Below is a small trained network, with its code and all its weights. Each question gives an input and a class and asks what happens when units are switched off, that is, made to give their printed mean instead of their output.

import numpy as np


def w(rows, s, z=0):
    codes = np.array(rows[::2]) - 128.0
    scale = np.full(codes.shape[1], s)
    scale[-1] = z or s
    return codes * scale


def f(y):
    return np.maximum(y, 0)


def log_softmax(a):
    a = a - a.max(-1, keepdims=True)
    return a - np.log(np.exp(a).sum(-1, keepdims=True))


def net(x, mask):
    res = np.array(x, float).reshape(1, 5) / 4 @ E
    y = f(res @ A[0][:, :-1].T + A[0][:, -1])
    res = res + np.where(mask, y, B[0][:, -1]) @ B[0][:, :-1]
    return log_softmax(res[-1] @ U[:, :-1].T + U[:, -1])


A, B = {}, {}
E = w([
[55,92,41,141,102,105,86,220,107],'x0',
[127,128,128,128,128,128,127,128,128],'x1',
[160,153,147,180,79,1,63,114,148],'x2',
[200,195,146,121,110,156,121,218,61],'x3',
[78,240,97,79,121,160,71,104,186],'x4',
],0.0081)
A[0] = w([
[152,158,124,149,112,2,96,135,138,58],'N1',
[58,97,73,139,119,104,101,221,109,57],'N2',
[103,102,113,122,131,198,160,138,125,86],'N3',
[167,145,158,125,135,150,131,84,123,79],'N4',
[145,58,135,140,118,122,141,139,117,132],'N5',
[191,196,143,131,125,151,120,221,95,33],'N6',
[149,161,133,129,128,144,141,92,139,119],'N7',
[156,100,147,123,125,125,141,156,118,141],'N8',
[139,140,143,127,127,129,134,115,121,71],'N9',
[94,184,115,131,129,143,115,117,127,154],'N10',
[161,53,139,154,123,108,161,151,97,142],'N11',
[89,195,106,125,113,144,112,120,158,135],'N12',
[91,201,116,123,120,143,112,121,144,126],'N13',
[178,132,166,137,130,136,150,78,119,48],'N14',
[106,103,112,121,138,234,154,146,120,117],'N15',
[108,155,138,126,127,137,116,135,132,140],'N16',
[54,67,119,132,134,113,126,50,164,5],'N17',
],0.018,0.0026)
B[0] = w([
[77,162,238,156,94,120,66,121,81,249],'N1',
[193,133,188,101,121,175,231,102,220,244],'N2',
[110,154,199,149,98,115,91,125,100,204],'N3',
[159,131,155,118,125,138,181,122,178,187],'N4',
[152,114,89,107,186,136,86,146,116,191],'N5',
[72,129,7,152,68,96,184,105,112,249],'N6',
[153,113,156,117,123,151,158,138,161,178],'N7',
[137,109,94,127,166,124,108,138,122,172],'N8',
[128,123,138,131,125,143,146,122,148,146],'N9',
[152,104,113,109,172,127,95,140,117,190],'N10',
[144,99,85,94,207,137,55,151,114,220],'N11',
[163,95,103,108,191,136,85,151,104,211],'N12',
[142,87,106,113,195,135,86,147,121,207],'N13',
[156,131,164,105,123,165,172,131,184,197],'N14',
[90,157,214,162,97,90,63,117,101,236],'N15',
[147,117,116,135,156,122,118,141,125,160],'N16',
[95,144,8,152,67,104,189,131,101,227],'N17',
],0.02,0.013)
U = w([
[175,66,101,91,246,149,55,190,93,182],'0',
[82,192,254,189,92,111,62,113,80,215],'1',
[210,139,189,97,119,211,222,100,239,130],'2',
[73,137,2,175,66,93,190,115,94,1],'3',
],0.0084,0.00086)

Each question gives the input, the list of numbers given to net, and the class t.
The units are the neurons (one row each of A and B). Each row of codes is followed by its name. A weight is (code - 128) times the scale printed after its matrix; where a second scale follows, it is the last column's (A, B and U).
mask holds one flag per neuron, in row order. A switched-off neuron (its flag False) gives its mean, the last column of its row in B, instead of its output. The means were averaged over made-up inputs and are rounded, as every weight is.
A unit's drop is (log p(t) with every unit on - log p(t) with that unit switched off) / (log p(t) with every unit on - log p(t) with every unit switched off).
The circuit of an input: a set's keep is (log p(t) with only the set's units on - log p(t) with every unit switched off) / (log p(t) with every unit on - log p(t) with every unit switched off). Starting from the 12 units with the biggest drops (on a tie, the unit counted first), units are removed one at a time, each time the one whose removal leaves the highest keep (on an exact tie, the one counted first), for as long as the keep stays at least 0.8.
circuit, biggest first: the units of the circuit, biggest drop first
unit that matters most: the unit with the biggest drop
k most important neurons: the k neurons with the biggest drops, biggest first
drop of u: that unit's drop, to one decimal
input [8,6,-1,1,-2], class 2: circuit, biggest first => [N2]
input [-5,7,-7,4,4], class 1: 2 most important neurons => [N15; N2]
input [6,3,-6,8,6], class 3: 3 most important neurons => [N6; N1; N11]
input [3,0,-8,-6,0], class 1: 2 most important neurons => [N15; N3]
input [0,-5,4,8,7], class 3: 2 most important neurons => [N6; N11]
input [-7,1,6,3,2], class 2: 3 most important neurons => [N15; N14; N4]
input [3,-7,6,-1,8], class 0: 2 most important neurons => [N12; N13]
input [-6,-5,-3,7,-4], class 3: 2 most important neurons => [N6; N2]
input [-6,1,4,-3,6], class 0: 3 most important neurons => [N2; N12; N13]
input [3,4,7,8,-7], class 3: 2 most important neurons => [N6; N15]
input [6,2,2,5,-3], class 2: 2 most important neurons => [N2; N17]
input [8,2,3,-7,8], class 0: 4 most important neurons => [N12; N13; N10; N6]
input [-4,3,-5,1,3], class 1: 2 most important neurons => [N2; N15]
input [-2,4,-1,-8,-4], class 3: unit that matters most => N17
input [-8,4,8,0,8], class 0: 4 most important neurons => [N12; N13; N2; N15]
input [4,3,-7,-2,-3], class 1: drop of N15 => 0.5
input [7,-5,-7,-5,5], class 1: drop of N14 => 0.2
input [-1,-6,-8,4,-3], class 1: drop of N15 => 0.1
